Below are the code and all the weights of a small trained network. Each question names an input and a target symbol and asks about switching units off, where a switched-off unit gives its printed mean instead of its output.

import numpy as np


def w(rows, s, z=0):
    codes = np.array(rows[::2]) - 128.0
    scale = np.full(codes.shape[1], s)
    scale[-1] = z or s
    return codes * scale


def norm(h):
    return h / np.sqrt((h * h).mean(-1, keepdims=True) + 1e-5)


def f(y):
    return np.maximum(y, 0)


def softmax(a):
    e = np.exp(a - a.max(-1, keepdims=True))
    return e / e.sum(-1, keepdims=True)


def log_softmax(a):
    a = a - a.max(-1, keepdims=True)
    return a - np.log(np.exp(a).sum(-1, keepdims=True))


def net(x, mask):
    ids = ['ΔΛΞΨΩαβζμπστ'.index(c) for c in x.split()]
    T = len(ids)
    res = E[ids] + P[:T]
    q, k, v = (norm(res) @ M[0].T for M in (Q, K, V))
    z = softmax(np.where(np.tri(T) > 0, q @ k.T / 2**0.5, -1e9)) @ v
    res = res + np.where(mask[0], z, O[0][:, -1]) @ O[0][:, :-1]
    y = f(norm(res) @ A[0][:, :-1].T + A[0][:, -1])
    res = res + np.where(mask[1:13], y, B[0][:, -1]) @ B[0][:, :-1]
    return log_softmax(norm(res)[-1] @ U[:, :-1].T + U[:, -1])


Q, K, V, O, A, B = {}, {}, {}, {}, {}, {}
E = w([
[162,113,134,194,173,153,131,95,89],'Δ',
[148,159,146,158,179,117,140,91,111],'Λ',
[145,162,144,172,183,128,135,129,67],'Ξ',
[74,131,21,109,102,153,130,169,170],'Ψ',
[152,124,145,137,166,159,150,109,57],'Ω',
[129,116,118,95,72,37,123,65,72],'α',
[152,124,124,155,174,123,122,95,79],'β',
[133,122,198,85,136,133,154,219,184],'ζ',
[216,118,174,137,64,80,88,155,107],'μ',
[2,125,197,108,153,109,110,81,106],'π',
[146,117,164,180,182,151,119,121,95],'σ',
[162,108,139,137,163,152,145,59,98],'τ',
],0.0046)
P = w([
[126,209,106,155,110,208,183,92,106],'0',
[114,25,215,210,172,62,192,163,145],'1',
[138,224,120,110,113,218,104,96,112],'2',
[159,41,141,103,220,76,106,120,137],'3',
[124,220,111,101,95,214,94,101,113],'4',
[214,82,186,97,251,62,53,89,88],'5',
],0.003)
Q[0] = w([
[101,162,27,102,126,209,103,152,170],'head 0',
[164,196,126,134,185,254,116,67,87],'head 0',
],0.0078)
K[0] = w([
[47,133,86,115,26,140,139,180,171],'head 0',
[106,96,137,15,97,73,2,160,163],'head 0',
],0.0073)
V[0] = w([
[139,113,27,109,85,120,167,188,176],'head 0',
[253,128,159,148,108,130,116,164,139],'head 0',
],0.0044)
O[0] = w([
[234,204,101,82,202,226,41,95,97,4],'head 0',
[253,94,101,175,73,70,196,182,156,94],'head 0',
],0.0034,0.0017)
A[0] = w([
[135,173,109,68,86,120,136,98,106,53],'neuron 0',
[88,109,91,158,142,108,188,116,117,95],'neuron 1',
[132,65,134,67,208,107,104,120,166,163],'neuron 2',
[124,1,200,147,224,21,117,178,160,176],'neuron 3',
[212,105,106,125,92,104,152,182,141,109],'neuron 4',
[137,149,155,106,113,173,153,172,181,3],'neuron 5',
[139,140,117,139,136,168,115,155,120,105],'neuron 6',
[56,72,72,165,145,79,142,219,205,63],'neuron 7',
[250,147,139,126,115,144,128,134,123,32],'neuron 8',
[141,124,141,111,156,132,112,177,171,151],'neuron 9',
[142,156,125,137,152,152,112,100,87,106],'neuron 10',
[114,157,47,109,96,117,151,93,154,132],'neuron 11',
],0.0063,0.0027)
B[0] = w([
[154,131,131,208,124,102,165,120,79,145],'neuron 0',
[140,122,90,68,142,135,60,154,171,170],'neuron 1',
[111,61,123,130,75,38,87,166,139,169],'neuron 2',
[164,44,140,136,254,155,70,195,90,254],'neuron 3',
[50,132,146,154,79,149,27,81,108,152],'neuron 4',
[233,133,159,115,145,90,232,172,113,130],'neuron 5',
[178,145,137,102,145,93,136,88,133,144],'neuron 6',
[135,113,227,226,225,229,173,161,71,170],'neuron 7',
[111,131,140,69,115,151,129,208,201,141],'neuron 8',
[131,96,135,125,133,93,146,108,98,140],'neuron 9',
[137,95,128,128,80,54,137,138,123,156],'neuron 10',
[174,106,219,146,147,112,135,114,105,154],'neuron 11',
],0.0054,0.0093)
U = w([
[99,107,71,72,87,160,188,165,72,127],'Δ',
[187,203,110,88,152,193,75,85,92,98],'Λ',
[143,75,173,179,199,161,108,177,91,189],'Ξ',
[115,187,147,125,175,74,150,103,218,212],'Ψ',
[152,142,158,204,77,58,162,80,54,138],'Ω',
[144,103,42,213,107,144,122,113,173,82],'α',
[97,192,69,166,129,83,144,196,117,91],'β',
[149,71,70,75,149,45,63,136,134,156],'ζ',
[204,153,180,63,111,111,199,187,162,150],'μ',
[113,131,164,156,23,159,67,164,165,227],'π',
[2,143,170,104,133,142,102,87,110,2],'σ',
[157,58,149,84,110,162,163,34,183,8],'τ',
],0.0063,0.0007)

Each question gives the input, a string of symbols that net reads in full, and the target symbol t.
The units are the heads (2 rows each of Q, K, V and O) and the neurons (one row each of A and B). Each row of codes is followed by its name. A weight is (code - 128) times the scale printed after its matrix; where a second scale follows, it is the last column's (O, A, B and U).
mask holds one flag per unit, heads first, then neurons. A switched-off unit (its flag False) gives its mean, the last column of its rows in O or B, instead of its output. The means were averaged over made-up inputs and are rounded, as every weight is.
A unit's drop is (log p(t) with every unit on - log p(t) with that unit switched off) / (log p(t) with every unit on - log p(t) with every unit switched off).
The circuit of an input: a set's keep is (log p(t) with only the set's units on - log p(t) with every unit switched off) / (log p(t) with every unit on - log p(t) with every unit switched off). Starting from the 12 units with the biggest drops (on a tie, the unit counted first), units are removed one at a time, each time the one whose removal leaves the highest keep (on an exact tie, the one counted first), for as long as the keep stays at least 0.8.
units of the circuit, in order: the units of the circuit, biggest drop first
k most important neurons: the k neurons with the biggest drops, biggest first
drop when u is switched off: that unit's drop, to one decimal
input Ψ Ψ Ω α σ, target Ω: 4 most important neurons -> neuron 3; neuron 10; neuron 1; neuron 7
input α α Ψ Λ Ξ, target Λ: units of the circuit, in order -> head 0; neuron 3
input β Ω β, target ζ: 2 most important neurons -> neuron 1; neuron 7
input τ Δ τ Ω Δ, target α: 3 most important neurons -> neuron 3; neuron 7; neuron 2
input α τ α π σ, target σ: units of the circuit, in order -> head 0; neuron 3
input τ μ Ξ, target π: units of the circuit, in order -> head 0; neuron 4; neuron 3; neuron 8
input Ψ Ψ Λ ζ β, target μ: 3 most important neurons -> neuron 8; neuron 3; neuron 2
input Ψ α τ, target Ω: units of the circuit, in order -> neuron 3; neuron 10
input Ψ ζ α α α, target Ω: units of the circuit, in order -> neuron 3; neuron 0
input μ σ σ Δ Λ, target π: 2 most important neurons -> neuron 4; neuron 3
input σ Ξ σ ζ Ω, target μ: units of the circuit, in order -> head 0; neuron 8; neuron 3
input ζ β Ω, target μ: units of the circuit, in order -> head 0; neuron 8; neuron 3; neuron 10
input Ξ Ξ τ, target τ: 3 most important neurons -> neuron 3; neuron 7; neuron 2
input μ μ β, target π: 3 most important neurons -> neuron 4; neuron 3; neuron 8
input Ψ α π α Ξ, target Ω: 4 most important neurons -> neuron 3; neuron 10; neuron 1; neuron 7
input Λ π β, target σ: 2 most important neurons -> neuron 3; neuron 2
input Ψ σ π, target σ: most important neuron -> neuron 3
input π Ψ α, target Ω: drop when neuron 3 is switched off -> 0.4
input μ Λ Ψ α Ξ, target Ω: drop when neuron 10 is switched off -> 0.3
input Ψ α Λ, target Ω: drop when neuron 2 is switched off -> 0.0
